Below are the code and all the weights of a small trained network. Each question names an input and a class and asks about switching units off, where a switched-off unit gives its printed mean instead of its output.

import numpy as np


def w(rows, s, z=0):
    codes = np.array(rows[::2]) - 128.0
    scale = np.full(codes.shape[1], s)
    scale[-1] = z or s
    return codes * scale


def norm(h):
    return h / np.sqrt((h * h).mean(-1, keepdims=True) + 1e-5)


def f(y):
    return y / 2 * (1 + np.tanh(0.7978845608 * (y + 0.044715 * y**3)))


def log_softmax(a):
    a = a - a.max(-1, keepdims=True)
    return a - np.log(np.exp(a).sum(-1, keepdims=True))


def net(x, mask):
    res = np.array(x, float).reshape(1, 4) / 4 @ E
    u = 0
    for l in range(4):
        y = f(norm(res) @ A[l][:, :-1].T + A[l][:, -1])
        res = res + np.where(mask[u : u + 9], y, B[l][:, -1]) @ B[l][:, :-1]
        u += 9
    return log_softmax(norm(res)[-1] @ U[:, :-1].T + U[:, -1])


A, B = {}, {}
E = w([
[172,97,222,161,169,74,132],'x0',
[66,147,84,164,74,8,15],'x1',
[211,193,149,214,37,123,169],'x2',
[124,128,129,131,128,128,129],'x3',
],0.0016)
A[0] = w([
[185,150,146,129,80,200,175,51],'0.n1',
[109,90,135,103,95,166,137,176],'0.n2',
[162,138,95,90,37,242,205,4],'0.n3',
[115,107,82,74,126,178,104,116],'0.n4',
[140,74,175,138,234,143,125,128],'0.n5',
[137,59,132,46,231,234,167,79],'0.n6',
[76,83,132,109,167,86,49,74],'0.n7',
[177,169,151,137,94,219,196,49],'0.n8',
[109,20,126,54,251,215,122,89],'0.n9',
],0.0032,0.0031)
B[0] = w([
[98,149,81,146,182,84,182,130],'0.n1',
[183,153,114,158,112,157,115,170],'0.n2',
[94,253,89,208,151,44,190,135],'0.n3',
[155,158,75,152,132,164,91,142],'0.n4',
[194,98,159,138,93,101,167,194],'0.n5',
[105,148,180,106,47,116,79,240],'0.n6',
[161,50,85,118,187,73,225,153],'0.n7',
[108,140,59,154,190,60,160,147],'0.n8',
[123,162,162,136,52,131,142,255],'0.n9',
],0.0029,0.0022)
A[1] = w([
[94,139,125,82,192,176,158,95],'1.n1',
[89,105,81,83,70,128,104,112],'1.n2',
[68,122,115,112,255,104,135,21],'1.n3',
[69,152,61,143,184,100,170,91],'1.n4',
[88,134,49,105,171,164,119,3],'1.n5',
[174,144,123,170,216,150,192,86],'1.n6',
[110,159,121,199,102,93,82,121],'1.n7',
[118,140,152,159,133,96,106,103],'1.n8',
[138,82,108,87,143,99,124,100],'1.n9',
],0.0052,0.0034)
B[1] = w([
[134,209,146,148,34,65,159,82],'1.n1',
[145,148,53,170,150,196,176,245],'1.n2',
[61,193,152,5,111,146,244,67],'1.n3',
[184,204,126,237,64,130,178,141],'1.n4',
[99,47,114,171,184,113,15,84],'1.n5',
[172,113,121,163,168,208,9,181],'1.n6',
[152,110,189,33,117,224,175,253],'1.n7',
[150,46,146,91,133,156,175,140],'1.n8',
[79,139,55,210,133,98,105,132],'1.n9',
],0.0028,0.0012)
A[2] = w([
[150,168,133,117,106,146,191,79],'2.n1',
[106,129,42,146,150,142,102,3],'2.n2',
[14,215,34,115,137,64,155,117],'2.n3',
[175,149,164,171,217,118,158,103],'2.n4',
[46,41,29,168,216,64,105,126],'2.n5',
[66,94,175,60,116,67,116,122],'2.n6',
[106,169,56,172,183,159,175,105],'2.n7',
[131,71,117,146,186,4,202,80],'2.n8',
[112,185,107,113,62,208,142,133],'2.n9',
],0.0043,0.0034)
B[2] = w([
[65,88,123,129,158,43,89,137],'2.n1',
[70,98,160,172,93,132,67,104],'2.n2',
[164,52,205,128,125,239,135,194],'2.n3',
[127,74,76,148,152,153,97,151],'2.n4',
[172,109,154,125,201,50,54,222],'2.n5',
[213,252,162,178,127,131,201,194],'2.n6',
[153,98,188,141,68,90,99,158],'2.n7',
[111,234,90,85,144,86,108,160],'2.n8',
[76,180,42,86,165,51,152,252],'2.n9',
],0.0037,0.0022)
A[3] = w([
[192,53,133,151,204,129,96,79],'3.n1',
[188,139,138,180,135,107,138,159],'3.n2',
[170,164,217,87,67,107,179,73],'3.n3',
[7,105,64,43,104,99,67,94],'3.n4',
[138,28,230,92,137,89,91,83],'3.n5',
[117,139,149,130,199,212,138,147],'3.n6',
[3,147,65,3,70,132,135,2],'3.n7',
[161,15,120,164,180,198,55,45],'3.n8',
[78,5,201,138,143,139,40,13],'3.n9',
],0.0049,0.0035)
B[3] = w([
[104,136,155,129,184,77,193,198],'3.n1',
[71,128,112,89,92,171,121,241],'3.n2',
[112,40,123,123,93,169,44,253],'3.n3',
[77,145,148,75,91,65,132,219],'3.n4',
[120,184,84,80,42,153,97,208],'3.n5',
[144,129,134,102,37,119,124,150],'3.n6',
[33,209,97,36,78,28,248,246],'3.n7',
[157,69,174,183,220,131,157,198],'3.n8',
[40,147,2,188,64,117,103,151],'3.n9',
],0.0053,0.0023)
U = w([
[8,234,72,24,24,35,225,207],'0',
[209,20,254,28,20,219,21,209],'1',
[9,26,14,227,219,30,19,2],'2',
[228,177,235,25,238,10,22,81],'3',
[157,240,24,243,60,234,229,131],'4',
[237,30,229,241,236,210,227,68],'5',
],0.0072,0.0028)

Each question gives the input, the list of numbers given to net, and the class t.
The units are the neurons (one row each of A and B). Each row of codes is followed by its name. A weight is (code - 128) times the scale printed after its matrix; where a second scale follows, it is the last column's (A, B and U).
mask holds one flag per neuron, layer by layer. A switched-off neuron (its flag False) gives its mean, the last column of its row in B, instead of its output. The means were averaged over made-up inputs and are rounded, as every weight is.
A unit's drop is (log p(t) with every unit on - log p(t) with that unit switched off) / (log p(t) with every unit on - log p(t) with every unit switched off).
most important unit: the unit with the biggest drop
k most important neurons: the k neurons with the biggest drops, biggest first
k most important neurons of layer l: the k neurons of layer l with the biggest drops, biggest first
drop when u is switched off: that unit's drop, to one decimal
input [0,0,8,7], class 4: 2 most important neurons	[0.n6; 3.n7]
input [-7,-2,1,2], class 4: most important unit	0.n3
input [0,4,-8,5], class 2: 3 most important neurons of layer 1	[1.n9; 1.n2; 1.n7]
input [8,0,1,-1], class 5: 3 most important neurons of layer 3	[3.n8; 3.n1; 3.n7]
input [7,1,0,-7], class 3: 3 most important neurons of layer 0	[0.n9; 0.n6; 0.n4]
input [0,0,7,6], class 4: 2 most important neurons	[0.n6; 2.n3]
input [-8,1,-3,-4], class 2: 2 most important neurons of layer 2	[2.n3; 2.n5]
input [7,0,8,4], class 5: 2 most important neurons	[0.n6; 0.n9]
input [-1,-4,6,3], class 4: 2 most important neurons	[1.n4; 0.n3]
input [-2,5,0,8], class 2: 2 most important neurons of layer 0	[0.n9; 0.n6]
input [-3,-3,2,-1], class 4: 2 most important neurons	[1.n4; 3.n7]
input [2,-7,3,-6], class 5: 2 most important neurons	[1.n6; 2.n4]
input [-1,-8,2,5], class 4: 3 most important neurons of layer 3	[3.n7; 3.n4; 3.n3]
input [-3,-1,4,4], class 4: most important unit	1.n4
input [6,-6,1,-5], class 5: 4 most important neurons	[1.n6; 2.n4; 3.n8; 0.n8]
input [1,7,0,8], class 3: 3 most important neurons	[0.n9; 2.n5; 0.n7]
input [-1,2,-7,0], class 2: 3 most important neurons	[3.n9; 1.n2; 2.n5]
input [-1,2,-8,2], class 2: 4 most important neurons	[3.n9; 1.n2; 2.n5; 3.n8]
input [7,2,-3,-1], class 3: 2 most important neurons	[3.n7; 0.n7]
input [2,2,-7,-7], class 3: most important unit	2.n5
input [1,-1,-5,-2], class 1: 2 most important neurons	[0.n5; 2.n6]
input [5,7,0,2], class 3: drop when 1.n9 is switched off	0.2
input [7,7,-7,-7], class 3: drop when 3.n7 is switched off	0.1
input [-5,7,-2,-5], class 2: drop when 3.n9 is switched off	0.3
input [2,-2,3,-7], class 5: drop when 1.n6 is switched off	0.3
